Here is a tiny trained network, its code and every weight. The questions are about switching its units off for an input and a target symbol, where a switched-off unit gives its printed mean instead of its output.

import numpy as np


def w(rows, s, z=0):
    codes = np.array(rows[::2]) - 128.0
    scale = np.full(codes.shape[1], s)
    scale[-1] = z or s
    return codes * scale


def norm(h):
    return h / np.sqrt((h * h).mean(-1, keepdims=True) + 1e-5)


def softmax(a):
    e = np.exp(a - a.max(-1, keepdims=True))
    return e / e.sum(-1, keepdims=True)


def log_softmax(a):
    a = a - a.max(-1, keepdims=True)
    return a - np.log(np.exp(a).sum(-1, keepdims=True))


def net(x, mask):
    ids = ['αβγδεζηλμξπστφψ'.index(c) for c in x.split()]
    T = len(ids)
    res = E[ids] + P[:T]
    u = 0
    for l in range(3):
        r = norm(res)
        for j in range(2):
            rows = slice(2 * j, 2 * j + 2)
            q, k, v = (r @ M[l][rows].T for M in (Q, K, V))
            z = softmax(np.where(np.tri(T) > 0, q @ k.T / 2**0.5, -1e9)) @ v
            o = O[l][rows]
            res = res + np.where(mask[u + j], z, o[:, -1]) @ o[:, :-1]
        u += 2
    return log_softmax(norm(res)[-1] @ U[:, :-1].T + U[:, -1])


Q, K, V, O = {}, {}, {}, {}
E = w([
[159,147,150,132,180,139],'α',
[127,208,203,58,184,10],'β',
[144,146,100,79,139,153],'γ',
[154,148,205,50,162,187],'δ',
[162,111,89,41,187,64],'ε',
[200,138,154,127,179,148],'ζ',
[207,115,152,117,160,233],'η',
[68,110,148,139,100,125],'λ',
[117,144,129,68,150,131],'μ',
[190,112,156,139,91,134],'ξ',
[206,128,138,156,109,225],'π',
[198,164,93,197,186,123],'σ',
[111,132,119,37,207,115],'τ',
[81,187,145,93,131,172],'φ',
[149,193,74,67,90,75],'ψ',
],0.014)
P = w([
[91,128,127,159,137,96],'0',
[151,229,151,42,117,81],'1',
[111,117,117,141,100,121],'2',
[161,231,139,42,116,77],'3',
[106,111,119,141,98,118],'4',
[162,248,135,49,117,78],'5',
],0.015)
Q[0] = w([
[96,113,66,84,98,153],'L0H1',
[158,81,179,140,101,91],'L0H1',
[137,191,142,177,176,56],'L0H2',
[187,3,163,193,113,214],'L0H2',
],0.011)
K[0] = w([
[135,184,146,1,65,190],'L0H1',
[215,54,144,197,186,52],'L0H1',
[121,177,109,227,203,9],'L0H2',
[249,48,240,137,67,189],'L0H2',
],0.0077)
V[0] = w([
[121,122,127,170,127,185],'L0H1',
[74,154,138,53,125,172],'L0H1',
[116,134,2,145,148,128],'L0H2',
[137,13,125,173,139,125],'L0H2',
],0.0098)
O[0] = w([
[99,102,97,51,121,89,89],'L0H1',
[205,87,181,115,91,173,83],'L0H1',
[137,78,1,153,178,116,170],'L0H2',
[246,109,142,186,157,98,2],'L0H2',
],0.0097,0.0038)
Q[1] = w([
[85,105,94,86,110,194],'L1H1',
[143,42,130,157,105,89],'L1H1',
[175,116,213,94,122,104],'L1H2',
[152,246,122,115,209,101],'L1H2',
],0.011)
K[1] = w([
[115,83,108,98,118,187],'L1H1',
[160,94,164,130,135,99],'L1H1',
[183,123,197,126,148,114],'L1H2',
[112,130,136,173,253,101],'L1H2',
],0.013)
V[1] = w([
[163,131,83,157,130,111],'L1H1',
[104,132,71,102,170,106],'L1H1',
[117,251,124,173,154,113],'L1H2',
[167,129,93,103,61,51],'L1H2',
],0.013)
O[1] = w([
[146,94,246,151,67,121,127],'L1H1',
[123,144,130,30,103,234,184],'L1H1',
[79,32,156,116,146,68,254],'L1H2',
[115,178,55,123,74,100,122],'L1H2',
],0.011,0.0094)
Q[2] = w([
[111,59,50,254,20,181],'L2H1',
[158,167,137,203,13,75],'L2H1',
[51,9,56,231,84,221],'L2H2',
[169,39,28,104,114,151],'L2H2',
],0.0087)
K[2] = w([
[234,148,40,163,26,92],'L2H1',
[183,113,154,70,49,131],'L2H1',
[72,81,34,134,52,185],'L2H2',
[167,138,9,76,143,157],'L2H2',
],0.011)
V[2] = w([
[43,254,67,102,200,72],'L2H1',
[100,91,115,128,253,225],'L2H1',
[45,190,168,235,191,204],'L2H2',
[154,22,30,111,116,190],'L2H2',
],0.0076)
O[2] = w([
[129,217,133,206,204,129,248],'L2H1',
[179,85,77,202,183,105,253],'L2H1',
[7,57,61,159,130,201,81],'L2H2',
[170,179,72,64,232,63,70],'L2H2',
],0.011,0.005)
U = w([
[138,61,220,144,140,71,62],'α',
[80,127,230,165,141,199,114],'β',
[188,121,41,67,90,185,122],'γ',
[42,95,80,158,32,176,193],'δ',
[192,65,87,108,6,125,254],'ε',
[76,61,169,98,187,105,55],'ζ',
[70,176,77,120,138,205,134],'η',
[158,170,180,204,29,75,181],'λ',
[164,102,50,199,143,45,182],'μ',
[55,179,165,151,139,64,79],'ξ',
[114,229,82,84,39,103,118],'π',
[232,160,163,75,133,58,42],'σ',
[231,74,179,196,128,200,109],'τ',
[145,177,94,171,168,173,138],'φ',
[137,121,108,70,181,170,112],'ψ',
],0.015,0.0068)

Each question gives the input, a string of symbols that net reads in full, and the target symbol t.
The units are the heads (2 rows each of Q, K, V and O). Each row of codes is followed by its name. A weight is (code - 128) times the scale printed after its matrix; where a second scale follows, it is the last column's (O and U).
mask holds one flag per head, layer by layer. A switched-off head (its flag False) gives its mean, the last column of its rows in O, instead of its output. The means were averaged over made-up inputs and are rounded, as every weight is.
A unit's drop is (log p(t) with every unit on - log p(t) with that unit switched off) / (log p(t) with every unit on - log p(t) with every unit switched off).
The circuit of an input: a set's keep is (log p(t) with only the set's units on - log p(t) with every unit switched off) / (log p(t) with every unit on - log p(t) with every unit switched off). Starting from all 6 units, units are removed one at a time, each time the one whose removal leaves the highest keep (on an exact tie, the one counted first), for as long as the keep stays at least 0.8.
units of the circuit, in order: the units of the circuit, biggest drop first
most important unit: the unit with the biggest drop
which heads matter: for each layer, one digit per head in row order, 1 if its drop is at least 0.15 and else 0, layers parted by /
input α σ δ ζ ε η, target α: units of the circuit, in order : L1H2
input δ τ δ δ π β, target δ: units of the circuit, in order : L0H2; L2H2; L1H1
input λ φ δ π, target λ: units of the circuit, in order : L0H1; L0H2; L1H1
input ζ δ ζ τ ξ, target λ: units of the circuit, in order : L0H2; L1H1
input δ α σ σ, target δ: units of the circuit, in order : L2H2; L1H1; L0H1; L0H2
input π σ δ σ, target π: units of the circuit, in order : L0H1; L0H2; L1H2
input β δ σ σ μ, target φ: which heads matter : 11 / 11 / 00
input β α σ μ φ η, target β: units of the circuit, in order : L0H2; L2H2
input ξ π μ δ, target ξ: which heads matter : 11 / 11 / 10
input δ η ψ π, target δ: units of the circuit, in order : L0H2; L2H2
input π μ φ, target η: units of the circuit, in order : L0H2; L1H1; L1H2
input λ σ λ η β η, target λ: which heads matter : 01 / 10 / 01
input φ β α ε ξ, target λ: which heads matter : 01 / 10 / 00
input δ σ σ σ, target δ: which heads matter : 01 / 10 / 01
input π σ η σ π, target ε: units of the circuit, in order : L0H2; L2H1
input σ ε η δ ψ, target π: units of the circuit, in order : L1H2; L2H1; L0H1
input β β ζ ξ δ γ, target β: most important unit : L0H1
input μ σ η δ γ ψ, target μ: which heads matter : 11 / 11 / 10
input σ δ ψ, target π: which heads matter : 00 / 01 / 11
input β σ π π, target β: most important unit : L0H2
input η δ σ γ π δ, target η: which heads matter : 01 / 11 / 01
input γ σ η φ, target γ: which heads matter : 11 / 10 / 00
